Below are the code and all the weights of a small trained network. Each question names an input and a class and asks about switching units off, where a switched-off unit gives its printed mean instead of its output.

import numpy as np


def w(rows, s, z=0):
    codes = np.array(rows[::2]) - 128.0
    scale = np.full(codes.shape[1], s)
    scale[-1] = z or s
    return codes * scale


def norm(h):
    return h / np.sqrt((h * h).mean(-1, keepdims=True) + 1e-5)


def f(y):
    return y / 2 * (1 + np.tanh(0.7978845608 * (y + 0.044715 * y**3)))


def log_softmax(a):
    a = a - a.max(-1, keepdims=True)
    return a - np.log(np.exp(a).sum(-1, keepdims=True))


def net(x, mask):
    res = np.array(x, float).reshape(1, 5) / 4 @ E
    u = 0
    for l in range(2):
        y = f(norm(res) @ A[l][:, :-1].T + A[l][:, -1])
        res = res + np.where(mask[u : u + 5], y, B[l][:, -1]) @ B[l][:, :-1]
        u += 5
    return log_softmax(norm(res)[-1] @ U[:, :-1].T + U[:, -1])


A, B = {}, {}
E = w([
[176,129,189,2],'x0',
[43,35,134,90],'x1',
[54,181,246,221],'x2',
[125,130,131,128],'x3',
[64,216,105,69],'x4',
],0.0053)
A[0] = w([
[219,189,94,171,85],'0.n0',
[45,33,125,99,165],'0.n1',
[254,5,158,185,46],'0.n2',
[101,140,33,231,101],'0.n3',
[68,100,38,225,2],'0.n4',
],0.0088,0.0033)
B[0] = w([
[179,154,150,251,213],'0.n0',
[211,247,150,244,250],'0.n1',
[7,138,166,126,252],'0.n2',
[139,111,138,15,245],'0.n3',
[172,127,170,80,209],'0.n4',
],0.012,0.0031)
A[1] = w([
[88,135,230,161,237],'1.n0',
[136,70,60,78,212],'1.n1',
[145,148,97,92,9],'1.n2',
[126,106,197,126,116],'1.n3',
[122,208,10,103,253],'1.n4',
],0.011,0.0017)
B[1] = w([
[126,181,51,111,253],'1.n0',
[162,175,2,176,152],'1.n1',
[32,47,198,77,138],'1.n2',
[96,63,60,17,165],'1.n3',
[53,137,148,167,207],'1.n4',
],0.0085,0.0075)
U = w([
[187,173,154,168,188],'0',
[115,142,84,115,198],'1',
[27,119,167,100,161],'2',
[131,138,145,99,231],'3',
[178,143,162,21,111],'4',
[159,111,166,106,2],'5',
[117,2,218,127,31],'6',
],0.015,0.0071)

Each question gives the input, the list of numbers given to net, and the class t.
The units are the neurons (one row each of A and B). Each row of codes is followed by its name. A weight is (code - 128) times the scale printed after its matrix; where a second scale follows, it is the last column's (A, B and U).
mask holds one flag per neuron, layer by layer. A switched-off neuron (its flag False) gives its mean, the last column of its row in B, instead of its output. The means were averaged over made-up inputs and are rounded, as every weight is.
A unit's drop is (log p(t) with every unit on - log p(t) with that unit switched off) / (log p(t) with every unit on - log p(t) with every unit switched off).
The circuit of an input: a set's keep is (log p(t) with only the set's units on - log p(t) with every unit switched off) / (log p(t) with every unit on - log p(t) with every unit switched off). Starting from all 10 units, units are removed one at a time, each time the one whose removal leaves the highest keep (on an exact tie, the one counted first), for as long as the keep stays at least 0.8.
circuit, biggest first: the units of the circuit, biggest drop first
unit that matters most: the unit with the biggest drop
top k neurons: the k neurons with the biggest drops, biggest first
k most important neurons of layer l: the k neurons of layer l with the biggest drops, biggest first
input [6,1,7,6,-7], class 1: circuit, biggest first => 1.n0; 1.n3
input [6,-6,-5,-2,0], class 0: circuit, biggest first => 0.n0; 0.n3
input [8,2,8,3,-1], class 1: circuit, biggest first => 1.n0; 0.n3
input [-2,-5,-4,-3,6], class 2: unit that matters most => 1.n4
input [0,-5,-1,1,7], class 2: top 2 neurons => 0.n1; 1.n4
input [-6,4,0,-4,-3], class 4: circuit, biggest first => 0.n3; 0.n4
input [3,-6,-5,3,5], class 0: 2 most important neurons of layer 0 => 0.n0; 0.n2
input [7,2,-8,-1,3], class 1: circuit, biggest first => 1.n1; 0.n3
input [6,-6,5,-7,-8], class 2: 2 most important neurons of layer 0 => 0.n2; 0.n1
input [-7,0,2,5,1], class 4: circuit, biggest first => 0.n4; 0.n3
input [1,6,-6,-2,7], class 2: circuit, biggest first => 1.n4; 1.n0
input [4,1,8,-6,5], class 1: top 3 neurons => 1.n0; 0.n3; 0.n2
input [6,-6,1,-3,8], class 2: circuit, biggest first => 0.n1; 1.n4; 0.n4; 0.n3
input [-2,5,-4,0,-7], class 2: circuit, biggest first => 0.n2
input [-3,6,8,-6,1], class 1: top 2 neurons => 1.n0; 0.n0
input [-1,7,8,2,7], class 1: circuit, biggest first => 1.n0; 0.n2
input [-2,-1,-4,1,8], class 2: 2 most important neurons of layer 1 => 1.n4; 1.n2
input [6,-2,-7,-4,-7], class 1: top 2 neurons => 1.n1; 0.n2
input [-2,-6,-6,-3,-8], class 2: top 2 neurons => 0.n2; 0.n1
input [3,-7,4,-5,-8], class 2: circuit, biggest first => 0.n2
input [5,8,-2,-2,6], class 0: top 2 neurons => 0.n1; 0.n3
input [6,-2,8,8,-7], class 1: 2 most important neurons of layer 0 => 0.n3; 0.n4
input [2,-2,5,6,-6], class 2: top 3 neurons => 0.n2; 0.n1; 1.n1
input [4,6,-1,4,-4], class 0: 2 most important neurons of layer 0 => 0.n1; 0.n3
